Below are the code and all the weights of a small trained network. Each question names an input and a target symbol and asks about switching units off, where a switched-off unit gives its printed mean instead of its output.

import numpy as np


def w(rows, s, z=0):
    codes = np.array(rows[::2]) - 128.0
    scale = np.full(codes.shape[1], s)
    scale[-1] = z or s
    return codes * scale


def f(y):
    return np.maximum(y, 0)


def softmax(a):
    e = np.exp(a - a.max(-1, keepdims=True))
    return e / e.sum(-1, keepdims=True)


def log_softmax(a):
    a = a - a.max(-1, keepdims=True)
    return a - np.log(np.exp(a).sum(-1, keepdims=True))


def net(x, mask):
    ids = ['αγδεζηθλμξπστφψω'.index(c) for c in x.split()]
    T = len(ids)
    res = E[ids] + P[:T]
    r = res
    for j in range(3):
        rows = slice(2 * j, 2 * j + 2)
        q, k, v = (r @ M[0][rows].T for M in (Q, K, V))
        z = softmax(np.where(np.tri(T) > 0, q @ k.T / 2**0.5, -1e9)) @ v
        o = O[0][rows]
        res = res + np.where(mask[j], z, o[:, -1]) @ o[:, :-1]
    y = f(res @ A[0][:, :-1].T + A[0][:, -1])
    res = res + np.where(mask[3:7], y, B[0][:, -1]) @ B[0][:, :-1]
    return log_softmax(res[-1] @ U[:, :-1].T + U[:, -1])


Q, K, V, O, A, B = {}, {}, {}, {}, {}, {}
E = w([
[150,142,114,114],'α',
[127,86,155,57],'γ',
[130,131,108,162],'δ',
[119,124,103,157],'ε',
[110,112,103,153],'ζ',
[207,47,110,144],'η',
[112,69,90,126],'θ',
[138,133,132,189],'λ',
[129,121,103,57],'μ',
[126,156,99,179],'ξ',
[91,138,161,49],'π',
[133,152,33,137],'σ',
[123,117,29,90],'τ',
[99,153,163,139],'φ',
[5,120,79,66],'ψ',
[90,209,118,124],'ω',
],0.018)
P = w([
[84,2,128,222],'0',
[118,59,131,198],'1',
[98,85,130,182],'2',
[116,143,140,163],'3',
[114,176,143,142],'4',
[169,224,159,134],'5',
],0.0073)
Q[0] = w([
[36,186,58,174],'h1',
[83,244,110,184],'h1',
[157,80,200,6],'h2',
[190,207,161,214],'h2',
[190,58,91,111],'h3',
[161,120,251,47],'h3',
],0.019)
K[0] = w([
[67,228,58,110],'h1',
[147,200,91,75],'h1',
[210,62,120,144],'h2',
[151,252,145,76],'h2',
[102,49,53,170],'h3',
[196,52,179,71],'h3',
],0.021)
V[0] = w([
[156,59,84,123],'h1',
[179,158,247,133],'h1',
[112,107,130,89],'h2',
[151,149,223,78],'h2',
[110,119,123,141],'h3',
[135,151,159,58],'h3',
],0.013)
O[0] = w([
[148,108,179,75,127],'h1',
[2,109,132,166,11],'h1',
[96,79,96,146,128],'h2',
[146,36,171,130,40],'h2',
[119,128,141,127,148],'h3',
[131,91,65,98,82],'h3',
],0.0089,0.011)
A[0] = w([
[86,183,141,192,3],'n1',
[100,73,114,98,234],'n2',
[108,98,165,248,139],'n3',
[146,121,67,190,65],'n4',
],0.017,0.0025)
B[0] = w([
[113,186,246,158,254],'n1',
[164,222,107,87,147],'n2',
[52,26,113,37,218],'n3',
[183,124,13,228,212],'n4',
],0.012,0.008)
U = w([
[176,155,124,10,254],'α',
[63,171,39,76,97],'γ',
[137,36,126,151,149],'δ',
[222,82,48,216,78],'ε',
[81,71,176,116,65],'ζ',
[130,72,134,176,118],'η',
[149,64,100,154,145],'θ',
[80,3,57,187,231],'λ',
[151,66,122,149,110],'μ',
[99,98,90,161,47],'ξ',
[127,139,204,221,187],'π',
[72,51,23,246,152],'σ',
[197,103,151,160,45],'τ',
[203,42,173,143,65],'φ',
[119,91,82,166,25],'ψ',
[160,74,132,166,32],'ω',
],0.0056,0.0048)

Each question gives the input, a string of symbols that net reads in full, and the target symbol t.
The units are the heads (2 rows each of Q, K, V and O) and the neurons (one row each of A and B). Each row of codes is followed by its name. A weight is (code - 128) times the scale printed after its matrix; where a second scale follows, it is the last column's (O, A, B and U).
mask holds one flag per unit, heads first, then neurons. A switched-off unit (its flag False) gives its mean, the last column of its rows in O or B, instead of its output. The means were averaged over made-up inputs and are rounded, as every weight is.
A unit's drop is (log p(t) with every unit on - log p(t) with that unit switched off) / (log p(t) with every unit on - log p(t) with every unit switched off).
The circuit of an input: a set's keep is (log p(t) with only the set's units on - log p(t) with every unit switched off) / (log p(t) with every unit on - log p(t) with every unit switched off). Starting from all 7 units, units are removed one at a time, each time the one whose removal leaves the highest keep (on an exact tie, the one counted first), for as long as the keep stays at least 0.8.
units of the circuit, in order: the units of the circuit, biggest drop first
top k neurons: the k neurons with the biggest drops, biggest first
which heads matter: for each layer, one digit per head in row order, 1 if its drop is at least 0.15 and else 0, layers parted by /
drop of u: that unit's drop, to one decimal
input γ μ π π δ, target λ: top neuron => n3
input ξ ξ ψ φ τ, target ε: units of the circuit, in order => h2, n3, n4
input ε ξ ζ, target π: which heads matter => 011
input ξ ψ λ, target ε: units of the circuit, in order => h1, n4, h2
input φ ξ ω σ, target ε: units of the circuit, in order => n4, n3
input λ τ η ε, target α: which heads matter => 100
input ξ π ξ, target λ: units of the circuit, in order => h2, n3, h1
input ξ ξ δ, target π: which heads matter => 011
input τ ψ ε, target ε: units of the circuit, in order => h1, n4, h2, n3
input ψ ξ ξ, target ε: units of the circuit, in order => h1, n4, h2
input ξ ω δ, target σ: units of the circuit, in order => n4, h1
input ξ ξ ψ ω ξ, target σ: which heads matter => 101
input η ξ ξ ξ, target π: units of the circuit, in order => n1, h1
input ξ γ ε, target π: which heads matter => 011
input π ω ξ π π δ, target λ: units of the circuit, in order => h2, h1, n3
input σ ψ λ ξ ξ, target π: top 2 neurons => n1, n3
input ψ ω ψ π ψ δ, target ε: which heads matter => 100
input ξ ξ ω, target π: which heads matter => 100
input ξ π γ ψ, target α: top neuron => n4
input η τ λ, target α: top 2 neurons => n4, n1
input ε ξ ω ω, target π: drop of n1 => 1.1
input ψ ψ ψ δ λ, target ε: drop of h1 => 0.8
input δ π ξ, target λ: drop of h2 => 0.8
input ξ ψ ψ δ δ, target ε: drop of h1 => 0.4
